Here is a tiny trained network, its code and every weight. The questions are about switching its units off for an input and a target symbol, where a switched-off unit gives its printed mean instead of its output.

import numpy as np


def w(rows, s, z=0):
    codes = np.array(rows[::2]) - 128.0
    scale = np.full(codes.shape[1], s)
    scale[-1] = z or s
    return codes * scale


def f(y):
    return np.maximum(y, 0)


def softmax(a):
    e = np.exp(a - a.max(-1, keepdims=True))
    return e / e.sum(-1, keepdims=True)


def log_softmax(a):
    a = a - a.max(-1, keepdims=True)
    return a - np.log(np.exp(a).sum(-1, keepdims=True))


def net(x, mask):
    ids = ['αδελμξπσφω'.index(c) for c in x.split()]
    T = len(ids)
    res = E[ids] + P[:T]
    u = 0
    for l in range(2):
        r = res
        for j in range(3):
            rows = slice(2 * j, 2 * j + 2)
            q, k, v = (r @ M[l][rows].T for M in (Q, K, V))
            z = softmax(np.where(np.tri(T) > 0, q @ k.T / 2**0.5, -1e9)) @ v
            o = O[l][rows]
            res = res + np.where(mask[u + j], z, o[:, -1]) @ o[:, :-1]
        u += 3
        y = f(res @ A[l][:, :-1].T + A[l][:, -1])
        res = res + np.where(mask[u : u + 4], y, B[l][:, -1]) @ B[l][:, :-1]
        u += 4
    return log_softmax(res[-1] @ U[:, :-1].T + U[:, -1])


Q, K, V, O, A, B = {}, {}, {}, {}, {}, {}
E = w([
[151,110,148,124],'α',
[132,168,157,132],'δ',
[176,128,87,108],'ε',
[142,110,176,175],'λ',
[145,153,78,194],'μ',
[166,60,146,164],'ξ',
[130,77,149,3],'π',
[91,180,23,156],'σ',
[116,139,130,108],'φ',
[87,184,98,149],'ω',
],0.016)
P = w([
[66,64,178,171],'0',
[232,216,129,2],'1',
[49,65,155,151],'2',
[198,151,103,76],'3',
[47,65,146,151],'4',
[173,118,73,113],'5',
[47,63,152,158],'6',
],0.007)
Q[0] = w([
[154,205,2,178],'L0H0',
[236,187,121,132],'L0H0',
[81,182,124,213],'L0H1',
[158,71,252,202],'L0H1',
[97,123,166,102],'L0H2',
[144,133,142,88],'L0H2',
],0.0077)
K[0] = w([
[95,142,86,164],'L0H0',
[157,190,62,254],'L0H0',
[73,163,96,176],'L0H1',
[214,130,102,68],'L0H1',
[155,175,160,115],'L0H2',
[101,81,192,67],'L0H2',
],0.0074)
V[0] = w([
[137,77,140,182],'L0H0',
[149,181,90,166],'L0H0',
[191,39,204,39],'L0H1',
[93,191,2,136],'L0H1',
[138,134,148,209],'L0H2',
[242,134,118,198],'L0H2',
],0.0064)
O[0] = w([
[157,112,88,110,111],'L0H0',
[236,250,164,61,67],'L0H0',
[153,37,187,172,255],'L0H1',
[146,47,2,83,72],'L0H1',
[114,73,69,74,69],'L0H2',
[152,157,48,80,81],'L0H2',
],0.0049,0.005)
A[0] = w([
[200,137,84,52,125],'L0N0',
[44,155,80,191,141],'L0N1',
[168,117,126,255,251],'L0N2',
[148,171,110,187,247],'L0N3',
],0.0098,0.0029)
B[0] = w([
[219,159,102,139,183],'L0N0',
[133,255,172,14,196],'L0N1',
[206,157,145,169,254],'L0N2',
[201,185,127,40,198],'L0N3',
],0.0075,0.0054)
Q[1] = w([
[96,89,139,102],'L1H0',
[91,66,128,153],'L1H0',
[171,73,99,111],'L1H1',
[75,132,125,181],'L1H1',
[246,147,104,132],'L1H2',
[148,152,141,105],'L1H2',
],0.012)
K[1] = w([
[91,83,137,117],'L1H0',
[138,24,172,185],'L1H0',
[134,119,169,67],'L1H1',
[192,110,152,203],'L1H1',
[57,1,216,175],'L1H2',
[55,128,117,123],'L1H2',
],0.0083)
V[1] = w([
[115,63,69,159],'L1H0',
[129,61,187,207],'L1H0',
[88,121,165,175],'L1H1',
[254,234,122,148],'L1H1',
[135,140,163,67],'L1H2',
[142,200,82,96],'L1H2',
],0.0071)
O[1] = w([
[127,91,62,190,4],'L1H0',
[136,30,145,175,104],'L1H0',
[18,199,158,128,103],'L1H1',
[161,123,171,254,202],'L1H1',
[110,112,161,33,221],'L1H2',
[40,114,161,84,32],'L1H2',
],0.0059,0.0039)
A[1] = w([
[20,41,205,162,254],'L1N0',
[156,202,69,158,248],'L1N1',
[100,202,254,166,181],'L1N2',
[243,118,174,110,201],'L1N3',
],0.0068,0.005)
B[1] = w([
[56,84,2,132,239],'L1N0',
[158,41,128,61,212],'L1N1',
[61,210,184,186,195],'L1N2',
[182,91,174,151,252],'L1N3',
],0.009,0.012)
U = w([
[59,180,56,167,232],'α',
[115,81,101,175,116],'δ',
[205,125,255,79,146],'ε',
[114,163,52,31,71],'λ',
[187,36,131,83,233],'μ',
[91,147,185,160,99],'ξ',
[142,24,18,42,132],'π',
[187,68,21,230,3],'σ',
[64,147,208,57,30],'φ',
[122,124,160,212,73],'ω',
],0.0073,0.0059)

Each question gives the input, a string of symbols that net reads in full, and the target symbol t.
The units are the heads (2 rows each of Q, K, V and O) and the neurons (one row each of A and B). Each row of codes is followed by its name. A weight is (code - 128) times the scale printed after its matrix; where a second scale follows, it is the last column's (O, A, B and U).
mask holds one flag per unit, layer by layer, with each layer's heads first. A switched-off unit (its flag False) gives its mean, the last column of its rows in O or B, instead of its output. The means were averaged over made-up inputs and are rounded, as every weight is.
A unit's drop is (log p(t) with every unit on - log p(t) with that unit switched off) / (log p(t) with every unit on - log p(t) with every unit switched off).
The circuit of an input: a set's keep is (log p(t) with only the set's units on - log p(t) with every unit switched off) / (log p(t) with every unit on - log p(t) with every unit switched off). Starting from the 12 units with the biggest drops (on a tie, the unit counted first), units are removed one at a time, each time the one whose removal leaves the highest keep (on an exact tie, the one counted first), for as long as the keep stays at least 0.8.
units of the circuit, in order: the units of the circuit, biggest drop first
k most important neurons of layer l: the k neurons of layer l with the biggest drops, biggest first
heads that matter: for each layer, one digit per head in row order, 1 if its drop is at least 0.15 and else 0, layers parted by /
drop of u: that unit's drop, to one decimal
input ω π α ε π ξ, target ε: units of the circuit, in order : L1N0
input π φ δ, target ξ: heads that matter : 000 / 000
input ε λ φ ω π σ, target ε: units of the circuit, in order : L1N0, L0N1
input ε μ λ μ φ, target α: 3 most important neurons of layer 0 : L0N2, L0N3, L0N0
input π π π π ε σ, target ε: units of the circuit, in order : L0N1, L1N0
input ε φ π λ ξ, target σ: heads that matter : 000 / 100
input λ ξ ξ ξ μ ω, target ε: units of the circuit, in order : L1N0, L0N1
input σ α μ π ξ φ, target ε: heads that matter : 100 / 110
input σ ω π φ π σ, target μ: units of the circuit, in order : L1N1, L1N0
input π σ ξ, target σ: 3 most important neurons of layer 0 : L0N2, L0N3, L0N1
input λ π ω λ ξ π δ, target ξ: 2 most important neurons of layer 0 : L0N2, L0N1
input μ ε μ δ ω, target φ: 3 most important neurons of layer 1 : L1N0, L1N2, L1N3
input ε φ π φ π, target π: 2 most important neurons of layer 1 : L1N0, L1N2
input μ φ φ λ, target ε: units of the circuit, in order : L1N0
input ω σ π σ π ε, target ε: 2 most important neurons of layer 0 : L0N3, L0N1
input π π μ π δ μ λ, target ω: 2 most important neurons of layer 1 : L1N2, L1N1
input μ φ μ μ π φ σ, target λ: 2 most important neurons of layer 0 : L0N1, L0N2
input π μ π π ω, target φ: 2 most important neurons of layer 0 : L0N1, L0N3
input σ π α π π σ, target μ: 3 most important neurons of layer 1 : L1N1, L1N0, L1N2
input π μ φ π π ε, target ε: most important neuron of layer 0 : L0N3
input π π π π μ, target ε: 3 most important neurons of layer 0 : L0N1, L0N2, L0N3
input μ π ε π μ ω, target ε: 2 most important neurons of layer 0 : L0N1, L0N3
input ε φ π ξ, target ε: drop of L1N0 : 1.1
input μ π ξ π λ, target ω: drop of L1N2 : 0.5
input π π μ π π α, target ε: drop of L0N2 : 0.4
input π μ φ μ π ξ σ, target λ: drop of L0H1 : 0.7
input π π μ λ, target ε: most important neuron of layer 0 : L0N2
